The symbols move the elements like this.
ω: J392->J577, J238->J144, J264->J339, J706->J908, J554->J10, J744->J511, J299->J931, J869->J176, J879->J570, J106->J368, J166->J392, J945->J936, J234->J706, J447->J552, J289->J756, J552->J890, J57->J55, J494->J299, J70->J83, J331->J821, J887->J402, J690->J259, J110->J842, J650->J428, J457->J754, J802->J61, J55->J612, J683->J348, J10->J676, J870->J39, J242->J226, J900->J679, J419->J153, J459->J945, J121->J502, J290->J364, J756->J238, J758->J743, J128->J70, J763->J276, J64->J607, J481->J166, J993->J190, J88->J121, J611->J222, J98->J690, J842->J796, J346->J900, J571->J494, J931->J89, J368->J813, J493->J321, J664->J887, J642->J142, J402->J996, J645->J664, J614->J289, J743->J802, J61->J45, J813->J67, J369->J744, J729->J763, J423->J64, J679->J859, J364->J934, J182->J773, J45->J619, J908->J870, J259->J275, J670->J983, J538->J447, J980->J342, J821->J423, J612->J175, J142->J980, J280->J292, J607->J554, J619->J645, J691->J86, J502->J538, J275->J993, J659->J457, J521->J961, J190->J642, J445->J614, J83->J334, J323->J571, J348->J217, J226->J481, J570->J128, J996->J879, J735->J371, J39->J650, J342->J781, J577->J670, J476->J242, J276->J331, J844->J700, J859->J659, J492->J832, J700->J369, J773->J323, J260->J445, J222->J260, J796->J504, J620->J264, J961->J905, J176->J106, J832->J24, J217->J57, J321->J735, J936->J290, J428->J459, J175->J98, J511->J234, J676->J419, J89->J747, J86->J88, J958->J758, J764->J182, J339->J844, J504->J729, J371->J691, J153->J236, J754->J620, J905->J110, J144->J492, J236->J869, J24->J487, J964->J521, J890->J611, J747->J683, J781->J764, J983->J972, J934->J346, J334->J476, J487->J280, J972->J958, J67->J964, J292->J493
ζ: J392->J371, J238->J754, J264->J869, J706->J961, J554->J57, J744->J67, J299->J887, J869->J259, J879->J238, J106->J993, J166->J735, J945->J763, J234->J521, J447->J936, J289->J659, J552->J290, J57->J83, J494->J664, J70->J832, J331->J89, J887->J614, J690->J481, J110->J182, J650->J796, J457->J419, J802->J552, J55->J334, J683->J570, J10->J55, J870->J110, J242->J292, J900->J607, J419->J175, J459->J729, J121->J428, J290->J331, J756->J457, J758->J538, J128->J492, J763->J299, J64->J348, J481->J321, J993->J577, J88->J650, J611->J934, J98->J226, J842->J773, J346->J64, J571->J645, J931->J402, J368->J190, J493->J511, J664->J445, J642->J983, J402->J289, J645->J260, J614->J859, J743->J447, J61->J890, J813->J642, J369->J813, J729->J494, J423->J683, J679->J554, J364->J821, J182->J61, J45->J611, J908->J905, J259->J166, J670->J86, J538->J945, J980->J958, J821->J747, J612->J476, J142->J972, J280->J369, J607->J217, J619->J222, J691->J870, J502->J459, J275->J392, J659->J676, J521->J342, J190->J670, J445->J679, J83->J24, J323->J619, J348->J128, J226->J493, J570->J144, J996->J756, J735->J706, J39->J842, J342->J758, J577->J691, J476->J280, J276->J931, J844->J106, J859->J10, J492->J264, J700->J368, J773->J45, J260->J900, J222->J346, J796->J323, J620->J236, J961->J781, J176->J275, J832->J339, J217->J70, J321->J234, J936->J276, J428->J504, J175->J242, J511->J964, J676->J612, J89->J996, J86->J39, J958->J502, J764->J802, J339->J176, J504->J571, J371->J908, J153->J98, J754->J153, J905->J764, J144->J620, J236->J690, J24->J844, J964->J980, J890->J364, J747->J879, J781->J743, J983->J88, J934->J423, J334->J487, J487->J700, J972->J121, J67->J142, J292->J744
α: J392->J321, J238->J659, J264->J153, J706->J964, J554->J348, J744->J368, J299->J645, J869->J98, J879->J289, J106->J259, J166->J493, J945->J504, J234->J67, J447->J459, J289->J679, J552->J945, J57->J128, J494->J619, J70->J144, J331->J299, J887->J260, J690->J242, J110->J781, J650->J110, J457->J10, J802->J538, J55->J70, J683->J996, J10->J217, J870->J961, J242->J487, J900->J423, J419->J55, J459->J796, J121->J39, J290->J763, J756->J859, J758->J121, J128->J238, J763->J571, J64->J747, J481->J292, J993->J166, J88->J870, J611->J290, J98->J476, J842->J764, J346->J821, J571->J45, J931->J664, J368->J275, J493->J369, J664->J222, J642->J577, J402->J445, J645->J611, J614->J900, J743->J502, J61->J447, J813->J993, J369->J106, J729->J323, J423->J89, J679->J64, J364->J276, J182->J743, J45->J552, J908->J521, J259->J226, J670->J371, J538->J428, J980->J983, J821->J931, J612->J83, J142->J670, J280->J844, J607->J683, J619->J890, J691->J706, J502->J650, J275->J481, J659->J554, J521->J142, J190->J392, J445->J346, J83->J492, J323->J61, J348->J879, J226->J280, J570->J756, J996->J614, J735->J511, J39->J905, J342->J972, J577->J735, J476->J24, J276->J494, J844->J869, J859->J607, J492->J754, J700->J176, J773->J802, J260->J934, J222->J364, J796->J182, J620->J419, J961->J980, J176->J690, J832->J620, J217->J570, J321->J744, J936->J729, J428->J842, J175->J334, J511->J813, J676->J57, J89->J887, J86->J908, J958->J88, J764->J758, J339->J236, J504->J773, J371->J234, J153->J612, J754->J676, J905->J342, J144->J457, J236->J175, J24->J264, J964->J642, J890->J936, J747->J402, J781->J958, J983->J691, J934->J331, J334->J832, J487->J339, J972->J86, J67->J190, J292->J700
η: J392->J511, J238->J10, J264->J175, J706->J142, J554->J570, J744->J993, J299->J222, J869->J242, J879->J859, J106->J481, J166->J744, J945->J323, J234->J642, J447->J504, J289->J607, J552->J729, J57->J144, J494->J611, J70->J754, J331->J664, J887->J346, J690->J280, J110->J758, J650->J764, J457->J57, J802->J459, J55->J492, J683->J289, J10->J128, J870->J342, J242->J844, J900->J747, J419->J83, J459->J773, J121->J110, J290->J494, J756->J554, J758->J650, J128->J457, J763->J619, J64->J996, J481->J369, J993->J321, J88->J905, J611->J276, J98->J487, J842->J743, J346->J89, J571->J890, J931->J260, J368->J166, J493->J368, J664->J934, J642->J371, J402->J900, J645->J364, J614->J64, J743->J428, J61->J945, J813->J392, J369->J275, J729->J45, J423->J402, J679->J683, J364->J299, J182->J538, J45->J936, J908->J980, J259->J292, J670->J706, J538->J796, J980->J86, J821->J887, J612->J832, J142->J691, J280->J176, J607->J879, J619->J290, J691->J521, J502->J842, J275->J493, J659->J217, J521->J983, J190->J735, J445->J423, J83->J620, J323->J552, J348->J756, J226->J700, J570->J659, J996->J679, J735->J67, J39->J781, J342->J88, J577->J234, J476->J339, J276->J645, J844->J690, J859->J348, J492->J419, J700->J259, J773->J447, J260->J821, J222->J331, J796->J802, J620->J612, J961->J972, J176->J226, J832->J153, J217->J238, J321->J813, J936->J571, J428->J182, J175->J24, J511->J190, J676->J70, J89->J445, J86->J961, J958->J39, J764->J502, J339->J98, J504->J61, J371->J964, J153->J334, J754->J55, J905->J958, J144->J676, J236->J476, J24->J236, J964->J670, J890->J763, J747->J614, J781->J121, J983->J908, J934->J931, J334->J264, J487->J869, J972->J870, J67->J577, J292->J106
θ: J392->J493, J238->J859, J264->J419, J706->J67, J554->J683, J744->J106, J299->J619, J869->J175, J879->J614, J106->J690, J166->J292, J945->J796, J234->J813, J447->J428, J289->J900, J552->J459, J57->J570, J494->J45, J70->J238, J331->J494, J887->J222, J690->J476, J110->J342, J650->J905, J457->J554, J802->J502, J55->J128, J683->J402, J10->J348, J870->J521, J242->J24, J900->J821, J419->J57, J459->J842, J121->J870, J290->J729, J756->J679, J758->J88, J128->J756, J763->J323, J64->J89, J481->J280, J993->J481, J88->J908, J611->J936, J98->J334, J842->J781, J346->J331, J571->J61, J931->J645, J368->J259, J493->J700, J664->J611, J642->J392, J402->J260, J645->J890, J614->J346, J743->J121, J61->J538, J813->J275, J369->J176, J729->J773, J423->J931, J679->J423, J364->J763, J182->J758, J45->J447, J908->J964, J259->J242, J670->J735, J538->J650, J980->J670, J821->J299, J612->J70, J142->J577, J280->J339, J607->J747, J619->J552, J691->J234, J502->J39, J275->J226, J659->J607, J521->J642, J190->J166, J445->J934, J83->J144, J323->J802, J348->J996, J226->J487, J570->J289, J996->J445, J735->J744, J39->J961, J342->J983, J577->J321, J476->J832, J276->J571, J844->J236, J859->J64, J492->J457, J700->J869, J773->J743, J260->J364, J222->J290, J796->J764, J620->J676, J961->J142, J176->J98, J832->J754, J217->J879, J321->J369, J936->J504, J428->J110, J175->J83, J511->J368, J676->J217, J89->J664, J86->J706, J958->J86, J764->J958, J339->J153, J504->J182, J371->J511, J153->J55, J754->J10, J905->J980, J144->J659, J236->J612, J24->J620, J964->J190, J890->J945, J747->J887, J781->J972, J983->J371, J934->J276, J334->J492, J487->J264, J972->J691, J67->J993, J292->J844
λ: J392->J813, J238->J217, J264->J334, J706->J670, J554->J756, J744->J166, J299->J364, J869->J487, J879->J607, J106->J292, J166->J368, J945->J61, J234->J577, J447->J773, J289->J683, J552->J323, J57->J457, J494->J290, J70->J676, J331->J222, J887->J821, J690->J844, J110->J121, J650->J758, J457->J128, J802->J796, J55->J754, J683->J679, J10->J238, J870->J972, J242->J869, J900->J402, J419->J492, J459->J802, J121->J781, J290->J619, J756->J348, J758->J110, J128->J10, J763->J890, J64->J614, J481->J106, J993->J744, J88->J342, J611->J494, J98->J339, J842->J502, J346->J887, J571->J936, J931->J934, J368->J493, J493->J275, J664->J331, J642->J234, J402->J423, J645->J276, J614->J747, J743->J842, J61->J504, J813->J321, J369->J481, J729->J552, J423->J445, J679->J996, J364->J645, J182->J428, J45->J729, J908->J983, J259->J700, J670->J964, J538->J182, J980->J908, J821->J260, J612->J620, J142->J706, J280->J690, J607->J289, J619->J763, J691->J142, J502->J764, J275->J369, J659->J570, J521->J691, J190->J511, J445->J89, J83->J419, J323->J945, J348->J859, J226->J176, J570->J554, J996->J64, J735->J190, J39->J958, J342->J870, J577->J67, J476->J236, J276->J611, J844->J242, J859->J879, J492->J55, J700->J226, J773->J459, J260->J931, J222->J299, J796->J538, J620->J83, J961->J86, J176->J280, J832->J612, J217->J659, J321->J993, J936->J45, J428->J743, J175->J264, J511->J392, J676->J144, J89->J346, J86->J980, J958->J905, J764->J650, J339->J476, J504->J447, J371->J642, J153->J832, J754->J70, J905->J88, J144->J57, J236->J24, J24->J175, J964->J371, J890->J571, J747->J900, J781->J39, J983->J521, J934->J664, J334->J153, J487->J98, J972->J961, J67->J735, J292->J259

The rows follow the links: the fewer symbols apart two elements are, the more alike their rows tend to be.

Each row is also shifted at random along 4 hidden directions that mean nothing.

Rows with their elements:
[ 11  27   8  18   2 -35  20 -21   4  19  25  35 -20 -14 -25  26 -17 -19 -34 -30   4  35   4  17  -4  49   1  16  -3 -17  31  -3  -4  -1 -31   9  32 -23  -9]; element J339
[-48  51  14   9  -3 -21  15  -8  28  21  29   9   3  -5  11  10   1 -17 -13  -3  -1 -16  11   0 -10  29  15  11  -4  -5   1 -47 -14  -3 -48  31  21 -29  20]; element J175
[-18  -5   2  -5  -9 -13 -13 -22  18 -16   4 -23  12  11 -21 -16  21 -12  26  23   3  37  15 -21   5  45  16  -4   2  10 -27 -43 -13  -3 -11  18  -8 -16  28]; element J832
[ 67  -7 -12  -3  24  17  -6  14 -31   0   6   2   0  -3  22  15   2   7  10   1   5 -17 -17  -4   2 -23 -24 -16   0  13  -3  52  13   0   9 -35 -27  31 -20]; element J346
[ 50 -42   4  16 -29  24  16 -19  23  18  28  -1   2 -51 -14 -11 -20 -19 -20  -7  -1   7  20   6  -5 -31  20   3  -4  -7  11 -43   0  -7  15  33  33 -25  13]; element J614
[-11   8   5  -7 -20  -4  -7  -1  29 -11 -18 -20  13  19  -4 -24  14   3  12  17  -7  -7  15  -9   0   8  23   6   2  -1 -17 -53 -14   1  -4  30   5 -20  29]; element J259
[ -9   7   3  -5  -2 -21 -14 -22  15 -16   4 -22  11  18 -18 -11  24 -13  29  23   5  38  14 -23   5  59  12  -5   3  11 -29 -38 -14  -3 -21  14 -12 -14  28]; element J39
[-84  11  -2  -3  28   3  -4  12 -31   1   9   6  -1   4  22  20   5   4  10   0   7 -12 -19  -4   1  -3 -25 -13   0  12  -3  50   9   1  -6 -34 -26  28 -19]; element J773
[ -8  15  10  16 -10   2  24  -7  18  30  32  18  -4 -31   9  11 -19 -15 -31 -16  -2 -21  10  14 -11 -11  10  11  -5 -10  20 -28  -4  -4 -21  25  32 -23   5]; element J983
[  7  46   9  20  17 -27  26  -9  -6  31  41  42 -18 -20   4  39 -18 -18 -36 -31   6   3  -5  17  -9  32 -10  11  -6 -11  31  15   1  -1 -43  -3  23 -11 -17]; element J890
[-41  10   7 -14 -40  12   0  33  41  -8 -67 -13   9  33  12 -40  -2  32 -15   5 -23 -64   9  15  -6 -58  32  25   2 -22   3 -56 -12  10  25  39  27 -19  20]; element J511
[-74 -29  10  11 -28  -8   5 -36  28   0  19  -8   2 -24 -41 -15  -5 -23  -4   1   2  53  25  -3   1  30  24   7  -2  -6  -1 -55 -11  -7   1  36  27 -33  23]; element J756
[-18 -78 -13  -7  -4  37 -17  -2 -26 -21 -13 -22   4 -14 -14 -17   1   7  25  12   4  28  -5 -10  11 -36 -10 -20   3  12 -12  36  16  -1  56 -25 -25  27 -11]; element J570
[ 46 -23  -6  10  11  -3   7  -9 -27   5  13  23 -18 -20 -18  20 -18  -6 -17 -24   7  34 -10  12   3   4 -18  -2  -1  -6  24  48  13  -1  13 -23   5  12 -28]; element J299
[-14 -69 -11  -3   3  31 -15  -6 -26 -17   1 -20   4 -18 -12 -10   3   0  26  12   7  30  -4 -13  10 -24 -14 -22   2  16 -14  36  15  -4  43 -27 -28  27 -10]; element J364
[ 12 -39   5   9 -23  15   2 -29  24   4  29 -19  12 -35 -18 -17   1 -24   8  12   3  27  25 -10  -1   2  22  -6  -3   5 -13 -55  -6 -10   5  32  13 -24  27]; element J706
[-47 -63 -10  -5   3  48 -11  10 -27  -8  -5 -18   6 -22  12 -10  -2  10  17  10   2 -10  -9  -5   6 -63 -15 -21   1  14 -10  41  19  -3  49 -28 -25  33 -15]; element J182
[ -17 -127  -13   -2  -20   57  -21  -25  -15  -23   11  -43   14  -45  -32  -33    2  -10   38   24    9   57   13  -21   14  -41    1  -29    2   21  -26    6   15   -9   73   -9  -23   18    6]; element J419
[-10 -15   5  13 -14  15  22   4   5  22   8  21 -12 -33   0   6 -28  -1 -38 -25  -4 -17   2  25  -8 -43   3  11  -4 -18  33   1   7   0  15  10  33  -9 -13]; element J110
[  3  15   3  12   6  15  23  18  -7  30  16  29 -11 -27  28  21 -26   4 -36 -26  -3 -48 -10  24 -10 -50  -9   6  -5 -12  31  24  11   1  -3  -6  20   5 -22]; element J552
[ 17 -21  -2  10  -4   2  12  -2 -13   9  -3  24 -19 -18 -17  10 -25   2 -30 -28   0  16  -6  21   0 -17  -7   9  -1 -16  32  30   9   2  20 -10  21   3 -26]; element J89
[-51 -18  -7 -22   1   7 -26  18 -12 -34 -52 -25   8  42  -2 -23  19  26  31  20  -4  -2 -10 -11  10 -12  -5  -7   7   7 -21  20   3   6  32 -20 -30  23  -1]; element J321
[ 27   0   7  14  -8   1   9 -28  23  18  52  -7  10 -34  -2   2   2 -30   2   9   6  13  20 -11  -5  22  16  -4  -5   8 -12 -51  -9 -10 -27  31  13 -27  25]; element J331
[ 27 -38  -3  -6 -16  13 -16 -18  15 -17   0 -33  16  -3 -17 -27  17  -9  30  27   2  28  18 -21   7   9  16 -11   3  12 -29 -38  -5  -5  15  17 -11  -8  27]; element J619
[-34  17   7   2   3   8   1  -9  18  13  41 -19  19 -16  23   0  16 -19  19  23   4 -19  13 -20  -6   9  10 -11  -3  19 -27 -43  -9  -8 -32  21  -9 -12  28]; element J870
[ 44 -51   3  15 -34   9  13 -26  20   7   8   6  -7 -38 -40 -15 -23 -13 -26 -16  -3  39  21  14   0 -11  21  11  -1 -18  21 -34  -1  -3  26  30  40 -27   5]; element J504
[ -1  28   9   0 -17   3   8  11  32  12  -4  -4   9   2  20 -11  -1   2 -11   5 -11 -46  12   5  -9 -20  22  12  -1  -7  -1 -51 -11   1 -15  35  20 -22  21]; element J758
[-75  22  12  -5 -23 -40  -5 -15  33 -18 -31  -6   2  37 -36 -21  11   0   0   5  -6  35  17  -2   3  57  28  21   3 -14  -4 -56 -21   3 -15  34  21 -33  26]; element J743
[-41 -49   4  15 -25   4  15 -18   1   5  -2  20 -19 -31 -43  -4 -31  -6 -35 -30  -2  44   7  24   2 -13   6  14  -2 -23  37   3   6   0  33   9  38 -13 -15]; element J264
[ 76 -40 -16  -8   6  14 -13   8 -29 -19 -25  -5  -5   8 -10  -5   0  15  11  -1   3  17 -13   0   9 -20 -17 -10   3   3   1  51  14   4  40 -32 -20  28 -22]; element J70
[ -5 -52  -5  -5  -9  25 -16 -16   4 -14  13 -36  18 -16 -10 -21  15 -10  36  29   6  26  13 -24   6  -4   8 -20   2  21 -33 -22   0  -6  20   6 -21   3  21]; element J642
[ 69 -26  -1   7  -7  16  -3 -25  16   7  45 -23  17 -35  -2  -9  11 -27  21  23   6  16  19 -21  -1  10  13 -15  -3  19 -26 -46  -5 -11 -10  22  -5 -14  28]; element J275
[ 10 -58  -8  -2   3  31 -17 -17 -12 -12  23 -31  15 -24  -6 -11  13 -12  39  25  10  29   5 -24   8  -8  -5 -27   1  25 -31   5   8  -7  23 -11 -30  16   9]; element J945
[ 44   5   4   1 -28 -15   8  -1  27  -3 -32   9  -8  13 -22 -17 -12   8 -26 -13 -11   4  12  17  -2   1  21  24   2 -25  20 -36 -10   4   8  29  36 -26   7]; element J445
[124  25  -9   0  18  -5   7  22 -22   8 -12  26 -15  10  17  21 -12  14 -20 -20  -1 -27 -20  17  -3 -17 -19   5   0  -9  23  49   9   5  -1 -24   0  19 -29]; element J659
[-86 -27  -5  -7   7  24  -6  21 -25  -8 -23  -1  -4   2  11  -2  -6  20   3  -4  -2 -19 -17   7   4 -47 -18  -8   1   1   5  50  15   4  35 -31 -16  30 -23]; element J86
[ -1  35  10   5 -13  -7  13   3  30  17   8   4   4  -1  13  -2  -4  -5 -17  -2  -7 -32  11   7  -9  -3  18  13  -3  -9   5 -47 -11   0 -25  32  24 -26  18]; element J763
[ 82  -9 -14 -10  11   1 -10  18 -27 -16 -37   7 -10  23  -2   1  -2  22   1  -8  -1   1 -18   7   6 -15 -19  -1   4  -4   9  54  11   7  26 -32 -14  26 -26]; element J368

From each start, follow one symbol. Which element do you reach?
Answer with the element's name.
start [ 70 -63  -6   9 -25  10   8 -11  -6  -4 -22  17 -20 -23 -45 -10 -30   4 -31 -28  -3  44   4  23   5 -26   4  12   1 -23  37  18  10   2  52   1  32  -5 -22]
θ	J887
start [ 94 -17   1   8 -15 -13  -1 -38  23  -2  28 -11   6 -18 -34  -9   7 -28   9  10   6  55  24 -13   2  49  20  -1  -1   3 -12 -52 -11  -8 -14  30  11 -29  27]
ζ	J481
start [-92 -48  -5  -4  -4  24  -5  15 -25 -11 -31   2  -9  -4  -8  -9 -14  20  -6 -11  -3   2 -13  14   6 -50 -14  -2   2  -7  15  49  17   5  52 -26  -3  26 -27]
η	J890
start [ 11  57  10  -3  -6 -47   1 -12  31  -5  -9   3   2  36 -15  -3  14  -6  -1   5  -3  16  13  -5  -2  69  20  18   1 -10  -5 -52 -22   2 -44  29  14 -32  25]
θ	J813
start [ 30   7  -4  -1   3   4   9  25 -14   5 -30  23 -15   9  11   7 -18  22 -27 -23  -7 -32 -16  23  -2 -40 -12  12   0 -17  29  40   9   8  18 -16  11  14 -28]
α	J664
start [-70 -53  -6   5  15   8 -10 -24 -33  -9  27  -5  -4 -25 -25  10   1 -16  20   1  15  63  -5 -13  10  21 -20 -21   1  16  -6  44  13  -6  19 -32 -24  20 -15]
θ	J276
start [-18  32  -4  -5  37  -5  -4  14 -30   3  11   8  -2  13  29  26   8   4  12   1   8 -19 -21  -6   0  10 -27 -12   0  14  -7  51   8   2 -20 -37 -32  28 -18]
ω	J86
start [-35 -10   7  -3 -41  19   9  22  34   2 -46  -2   1   6   4 -32 -16  23 -28  -8 -19 -47  10  22  -6 -64  27  24   1 -26  17 -43  -5   6  32  36  37 -19   9]
ζ	J813
start [-83  43   7  -3   0 -40   8  17  -5  -6 -48  34 -24  43 -14   9 -13  22 -33 -30  -7   1 -15  27   0  21  -6  28   2 -28  36  27  -3  11  -5  -9  21  -3 -24]
θ	J10
start [-101   34   16   17   -2   -9   26   -2   14   32   31   29  -10  -26   10   20  -21  -13  -38  -23   -2  -22    4   18  -12   -2    5   15   -5  -14   26  -16   -3   -2  -30   19   33  -20   -4]
ω	J700
start [-39   7   5  12  -4   7  22  10  -1  23   6  27 -14 -22  10  13 -26   3 -39 -28  -5 -27  -5  25  -8 -37  -3  12  -4 -17  33  15   7   1   3   2  28  -3 -19]
α	J342
start [ 89  75   6  10  12  -8  26  24  11  38  20  33  -6  -4  47  28 -15   2 -38 -21  -6 -76  -8  20 -18 -21  -2  14  -6 -12  24  -4  -3   2 -46  12  23 -11  -7]
λ	J502
start [-18 -37  -7   1   2 -12  -6 -11 -29 -18 -21  14 -19   5 -43   4  -9   5  -6 -19   4  62  -9   9  12  20 -16   2   3  -9  19  50  10   4  33 -29   0  14 -27]
α	J993
start [ 14  47  -5 -26  17  -2 -21  36   0 -19 -40 -23  18  58  42 -11  32  28  34  30  -7 -59 -13 -17   1  -8  -5  -6   4  14 -32   4  -6   8 -11 -13 -38  20  10]
ζ	J958
start [-18  -2   5   7 -18 -20  14  -5   8   2 -23  24 -19   4 -31  -2 -21   5 -36 -28  -8  23   2  25   1   7   8  23   0 -28  35  -3  -3   4  11  11  36 -17 -12]
α	J290
